Here is a tiny trained network, its code and every weight. The questions are about switching its units off for an input and a class, where a switched-off unit gives its printed mean instead of its output.

import numpy as np


def w(rows, s, z=0):
    codes = np.array(rows[::2]) - 128.0
    scale = np.full(codes.shape[1], s)
    scale[-1] = z or s
    return codes * scale


def norm(h):
    return h / np.sqrt((h * h).mean(-1, keepdims=True) + 1e-5)


def f(y):
    return np.maximum(y, 0)


def log_softmax(a):
    a = a - a.max(-1, keepdims=True)
    return a - np.log(np.exp(a).sum(-1, keepdims=True))


def net(x, mask):
    res = np.array(x, float).reshape(1, 4) / 4 @ E
    u = 0
    for l in range(3):
        y = f(norm(res) @ A[l][:, :-1].T + A[l][:, -1])
        res = res + np.where(mask[u : u + 8], y, B[l][:, -1]) @ B[l][:, :-1]
        u += 8
    return log_softmax(norm(res)[-1] @ U[:, :-1].T + U[:, -1])


A, B = {}, {}
E = w([
[50,197,119,190,117],'x0',
[134,174,187,145,198],'x1',
[88,2,157,197,85],'x2',
[91,118,2,194,141],'x3',
],0.0042)
A[0] = w([
[142,146,65,87,238,200],'L0N0',
[217,194,66,105,55,119],'L0N1',
[101,230,187,69,147,85],'L0N2',
[97,56,159,84,99,3],'L0N3',
[76,108,109,144,185,129],'L0N4',
[135,151,69,120,175,136],'L0N5',
[45,135,143,80,1,18],'L0N6',
[152,196,209,195,201,60],'L0N7',
],0.0066,0.0023)
B[0] = w([
[134,111,133,28,158,254],'L0N0',
[170,122,111,112,155,221],'L0N1',
[94,141,176,134,137,233],'L0N2',
[150,166,136,131,64,175],'L0N3',
[82,157,97,140,105,172],'L0N4',
[151,111,103,138,55,200],'L0N5',
[185,253,82,237,62,185],'L0N6',
[86,151,163,59,175,209],'L0N7',
],0.0069,0.0039)
A[1] = w([
[156,24,254,127,51,86],'L1N0',
[162,187,100,109,126,174],'L1N1',
[97,124,182,137,129,252],'L1N2',
[95,106,133,123,224,115],'L1N3',
[81,94,59,187,102,169],'L1N4',
[159,129,163,110,169,71],'L1N5',
[127,156,164,133,59,174],'L1N6',
[119,109,94,179,148,103],'L1N7',
],0.0095,0.0021)
B[1] = w([
[161,226,38,40,67,255],'L1N0',
[105,13,197,209,141,230],'L1N1',
[105,114,104,41,134,202],'L1N2',
[110,200,151,105,41,189],'L1N3',
[37,58,192,116,61,228],'L1N4',
[57,149,110,158,98,188],'L1N5',
[254,128,168,121,134,206],'L1N6',
[41,134,76,95,106,164],'L1N7',
],0.0057,0.0048)
A[2] = w([
[202,95,134,65,79,147],'L2N0',
[192,141,96,51,146,6],'L2N1',
[110,77,2,80,193,129],'L2N2',
[221,150,151,183,17,41],'L2N3',
[122,168,102,221,93,167],'L2N4',
[68,150,115,182,43,56],'L2N5',
[116,113,181,105,100,121],'L2N6',
[181,78,167,198,218,62],'L2N7',
],0.0077,0.0018)
B[2] = w([
[122,162,72,253,180,255],'L2N0',
[129,116,24,181,105,224],'L2N1',
[149,129,187,122,221,204],'L2N2',
[160,159,219,170,108,223],'L2N3',
[214,124,176,84,189,178],'L2N4',
[95,31,163,184,154,213],'L2N5',
[84,72,112,135,103,185],'L2N6',
[152,132,154,169,107,130],'L2N7',
],0.0063,0.0049)
U = w([
[38,58,125,145,83,194],'0',
[200,193,47,109,65,142],'1',
[118,92,156,112,200,1],'2',
[182,103,34,140,240,101],'3',
[182,152,208,187,82,151],'4',
[60,199,207,8,138,147],'5',
],0.013,0.0053)

Each question gives the input, the list of numbers given to net, and the class t.
The units are the neurons (one row each of A and B). Each row of codes is followed by its name. A weight is (code - 128) times the scale printed after its matrix; where a second scale follows, it is the last column's (A, B and U).
mask holds one flag per neuron, layer by layer. A switched-off neuron (its flag False) gives its mean, the last column of its row in B, instead of its output. The means were averaged over made-up inputs and are rounded, as every weight is.
A unit's drop is (log p(t) with every unit on - log p(t) with that unit switched off) / (log p(t) with every unit on - log p(t) with every unit switched off).
The circuit of an input: a set's keep is (log p(t) with only the set's units on - log p(t) with every unit switched off) / (log p(t) with every unit on - log p(t) with every unit switched off). Starting from the 12 units with the biggest drops (on a tie, the unit counted first), units are removed one at a time, each time the one whose removal leaves the highest keep (on an exact tie, the one counted first), for as long as the keep stays at least 0.8.
units of the circuit, in order: the units of the circuit, biggest drop first
top k neurons: the k neurons with the biggest drops, biggest first
top k neurons in layer l: the k neurons of layer l with the biggest drops, biggest first
drop when u is switched off: that unit's drop, to one decimal
input [-8,-2,-2,-2], class 3: units of the circuit, in order	[L2N0]
input [-2,-6,3,-3], class 4: top 2 neurons	[L0N6, L2N3]
input [-4,-8,-4,-8], class 1: top 2 neurons in layer 2	[L2N1, L2N5]
input [7,3,1,0], class 5: units of the circuit, in order	[L0N7, L2N0]
input [4,-5,-6,-1], class 4: top 2 neurons in layer 1	[L1N1, L1N0]
input [0,-5,2,-4], class 4: units of the circuit, in order	[L0N6, L2N3]
input [5,6,-2,5], class 5: top 2 neurons in layer 0	[L0N7, L0N0]
input [1,4,-4,6], class 2: top 3 neurons	[L1N0, L0N5, L1N1]
input [8,5,8,-4], class 5: top 3 neurons	[L0N7, L1N1, L1N2]
input [-3,4,1,6], class 0: top 2 neurons	[L1N4, L0N4]
input [8,-6,-4,1], class 4: top 2 neurons	[L0N6, L2N4]
input [-1,-6,3,1], class 4: top 2 neurons in layer 0	[L0N6, L0N3]
input [-7,1,1,-3], class 1: drop when L1N0 is switched off	0.2
input [1,3,2,0], class 5: units of the circuit, in order	[L0N7]
input [-6,6,5,-2], class 1: drop when L1N0 is switched off	0.4
input [8,2,-8,4], class 5: drop when L0N6 is switched off	0.1
